Below are the code and all the weights of a small trained network. Each question names an input and a target symbol and asks about switching units off, where a switched-off unit gives its printed mean instead of its output.

import numpy as np


def w(rows, s, z=0):
    codes = np.array(rows[::2]) - 128.0
    scale = np.full(codes.shape[1], s)
    scale[-1] = z or s
    return codes * scale


def f(y):
    return y / 2 * (1 + np.tanh(0.7978845608 * (y + 0.044715 * y**3)))


def softmax(a):
    e = np.exp(a - a.max(-1, keepdims=True))
    return e / e.sum(-1, keepdims=True)


def log_softmax(a):
    a = a - a.max(-1, keepdims=True)
    return a - np.log(np.exp(a).sum(-1, keepdims=True))


def net(x, mask):
    ids = ['ΓΘΦβζξω'.index(c) for c in x.split()]
    T = len(ids)
    res = E[ids] + P[:T]
    u = 0
    for l in range(2):
        r = res
        for j in range(2):
            rows = slice(2 * j, 2 * j + 2)
            q, k, v = (r @ M[l][rows].T for M in (Q, K, V))
            z = softmax(np.where(np.tri(T) > 0, q @ k.T / 2**0.5, -1e9)) @ v
            o = O[l][rows]
            res = res + np.where(mask[u + j], z, o[:, -1]) @ o[:, :-1]
        u += 2
        y = f(res @ A[l][:, :-1].T + A[l][:, -1])
        res = res + np.where(mask[u : u + 8], y, B[l][:, -1]) @ B[l][:, :-1]
        u += 8
    return log_softmax(res[-1] @ U[:, :-1].T + U[:, -1])


Q, K, V, O, A, B = {}, {}, {}, {}, {}, {}
E = w([
[208,192,92,64],'Γ',
[32,246,67,137],'Θ',
[35,123,27,172],'Φ',
[119,105,137,63],'β',
[190,225,125,195],'ζ',
[120,138,161,205],'ξ',
[162,99,2,200],'ω',
],0.0077)
P = w([
[71,161,4,178],'0',
[88,151,28,176],'1',
[95,149,48,167],'2',
[105,152,70,162],'3',
[111,153,88,154],'4',
[118,151,104,159],'5',
[128,143,116,144],'6',
[132,148,140,140],'7',
[140,147,159,138],'8',
[146,150,179,136],'9',
[161,147,192,129],'10',
[161,145,209,125],'11',
[174,154,223,122],'12',
[177,148,217,119],'13',
],0.0044)
Q[0] = w([
[135,132,97,94],'L0H0',
[117,2,216,33],'L0H0',
[162,129,81,76],'L0H1',
[108,76,118,166],'L0H1',
],0.061)
K[0] = w([
[152,141,106,79],'L0H0',
[66,131,19,142],'L0H0',
[189,178,4,110],'L0H1',
[90,37,115,134],'L0H1',
],0.037)
V[0] = w([
[94,92,180,253],'L0H0',
[222,237,116,118],'L0H0',
[90,76,192,150],'L0H1',
[149,166,105,125],'L0H1',
],0.0082)
O[0] = w([
[86,126,176,226,141],'L0H0',
[134,200,3,147,254],'L0H0',
[38,116,31,186,29],'L0H1',
[175,145,163,95,187],'L0H1',
],0.0066,0.004)
A[0] = w([
[128,10,109,132,2],'L0N0',
[81,50,163,111,12],'L0N1',
[42,73,133,90,105],'L0N2',
[209,46,77,185,139],'L0N3',
[75,77,103,108,89],'L0N4',
[72,166,155,67,165],'L0N5',
[141,74,123,80,212],'L0N6',
[110,34,107,30,28],'L0N7',
],0.012,0.0045)
B[0] = w([
[166,253,147,99,84],'L0N0',
[170,190,73,118,85],'L0N1',
[152,113,79,118,75],'L0N2',
[188,107,204,123,245],'L0N3',
[154,125,116,131,64],'L0N4',
[96,132,143,81,255],'L0N5',
[112,60,115,72,139],'L0N6',
[124,160,244,164,90],'L0N7',
],0.027,0.0019)
Q[1] = w([
[118,60,110,5],'L1H0',
[215,175,41,111],'L1H0',
[34,10,192,107],'L1H1',
[86,136,193,250],'L1H1',
],0.026)
K[1] = w([
[109,79,147,33],'L1H0',
[228,191,74,104],'L1H0',
[40,5,198,73],'L1H1',
[107,160,174,253],'L1H1',
],0.024)
V[1] = w([
[68,146,197,254],'L1H0',
[224,227,87,147],'L1H0',
[186,62,88,145],'L1H1',
[222,67,132,126],'L1H1',
],0.0073)
O[1] = w([
[98,142,146,254,60],'L1H0',
[225,204,84,160,247],'L1H0',
[145,114,116,135,140],'L1H1',
[165,99,129,132,179],'L1H1',
],0.0082,0.0015)
A[1] = w([
[131,163,138,139,81],'L1N0',
[59,191,92,117,4],'L1N1',
[111,53,3,167,43],'L1N2',
[127,120,116,126,84],'L1N3',
[132,116,100,155,101],'L1N4',
[118,132,110,129,69],'L1N5',
[132,121,106,125,50],'L1N6',
[115,132,112,131,86],'L1N7',
],0.012,0.0025)
B[1] = w([
[129,132,96,159,178],'L1N0',
[160,166,230,99,253],'L1N1',
[70,129,1,144,146],'L1N2',
[129,128,133,115,121],'L1N3',
[130,115,114,151,149],'L1N4',
[140,147,153,118,126],'L1N5',
[145,139,137,109,124],'L1N6',
[135,148,154,122,129],'L1N7',
],0.014,0.0063)
U = w([
[172,127,79,42,1],'Γ',
[39,216,208,100,127],'Θ',
[46,118,70,134,100],'Φ',
[24,28,173,73,207],'β',
[178,206,99,203,117],'ζ',
[2,88,203,251,219],'ξ',
[208,15,203,163,102],'ω',
],0.0042,0.0017)

Each question gives the input, a string of symbols that net reads in full, and the target symbol t.
The units are the heads (2 rows each of Q, K, V and O) and the neurons (one row each of A and B). Each row of codes is followed by its name. A weight is (code - 128) times the scale printed after its matrix; where a second scale follows, it is the last column's (O, A, B and U).
mask holds one flag per unit, layer by layer, with each layer's heads first. A switched-off unit (its flag False) gives its mean, the last column of its rows in O or B, instead of its output. The means were averaged over made-up inputs and are rounded, as every weight is.
A unit's drop is (log p(t) with every unit on - log p(t) with that unit switched off) / (log p(t) with every unit on - log p(t) with every unit switched off).
The circuit of an input: a set's keep is (log p(t) with only the set's units on - log p(t) with every unit switched off) / (log p(t) with every unit on - log p(t) with every unit switched off). Starting from the 12 units with the biggest drops (on a tie, the unit counted first), units are removed one at a time, each time the one whose removal leaves the highest keep (on an exact tie, the one counted first), for as long as the keep stays at least 0.8.
units of the circuit, in order: the units of the circuit, biggest drop first
unit that matters most: the unit with the biggest drop
k most important neurons: the k neurons with the biggest drops, biggest first
top k neurons in layer l: the k neurons of layer l with the biggest drops, biggest first
heads that matter: for each layer, one digit per head in row order, 1 if its drop is at least 0.15 and else 0, layers parted by /
drop of u: that unit's drop, to one decimal
input ω ω Θ ω β Θ ω, target β: units of the circuit, in order => [L0H0 L1H0 L0N6]
input ω β ζ ω ξ Θ Θ β Θ Φ Θ Θ Φ Φ, target β: top neuron in layer 0 => [L0N6]
input ω Γ ξ Θ Θ Φ ω Γ ω, target Γ: heads that matter => 10 / 10
input Φ ω Θ ζ Θ ω Γ ζ β Φ ω Θ Θ, target β: units of the circuit, in order => [L0N5 L1H0 L0H0]
input ζ Θ Γ ζ Θ Φ, target ζ: units of the circuit, in order => [L1H0 L0H0 L0N5]
input ω Θ ζ Θ Θ ζ Γ Θ ξ ω, target ξ: units of the circuit, in order => [L0H0 L1H0 L0N1]
input ξ ω ζ ω ω ξ ω ω, target ξ: units of the circuit, in order => [L0H0 L1H0]
input ξ β Φ ω, target ω: top 2 neurons in layer 0 => [L0N3 L0N5]
input Θ Θ β, target β: units of the circuit, in order => [L1H0 L0N6 L0H0]
input ω ζ ω Θ Θ Θ, target ζ: 4 most important neurons => [L0N6 L1N0 L0N1 L0N0]
input Φ ζ Θ Θ ζ ζ Φ, target Φ: units of the circuit, in order => [L1N2 L0N7 L0N3]
input ω Γ Γ Γ Φ ξ ω Γ ζ ξ Θ, target ξ: units of the circuit, in order => [L1H0 L0H0]
input Θ ζ Θ Θ β Φ, target Φ: heads that matter => 01 / 00
input ω Θ Θ β Θ Θ, target β: unit that matters most => L0H0
input Φ Θ Θ Θ ω Θ ω Γ Θ, target Γ: heads that matter => 10 / 10
input β ξ Θ Θ ω Γ Θ ζ ξ ξ Θ, target ξ: units of the circuit, in order => [L0H0 L1H0]
input ω Θ Θ Φ β Φ ω ξ ξ Γ ω Θ ζ Φ, target ζ: units of the circuit, in order => [L0H0 L1H0 L0N6 L0N5]
input Γ β ξ ξ ζ Γ ω Θ Φ, target Γ: units of the circuit, in order => [L1H0 L0H0]
input ζ ζ Θ ζ Θ ζ Θ ζ ζ Θ Θ, target ζ: units of the circuit, in order => [L0H0 L1H0 L0N6]
input Γ ξ ζ Θ Θ ζ β, target β: heads that matter => 00 / 10
input ξ ζ ζ ζ Θ Φ Θ Θ Θ Θ Γ ζ, target ζ: unit that matters most => L1H0
input Θ Θ Θ Θ, target Θ: 3 most important neurons => [L1N1 L0N3 L0N5]
input Θ Θ ζ Θ ξ ζ Φ Φ ξ ω Θ Φ, target ξ: 2 most important neurons => [L0N6 L0N1]
input ζ Φ Θ Γ Θ, target Γ: drop of L0H0 => 1.4
input ω ξ β β ξ, target ξ: drop of L1N3 => 0.0
input Θ ζ ζ Γ Θ Θ ξ, target ξ: drop of L0H0 => 0.2
input ζ Θ Θ Θ ξ Θ Θ ω ω Φ ξ Φ, target ξ: drop of L1H0 => 1.0
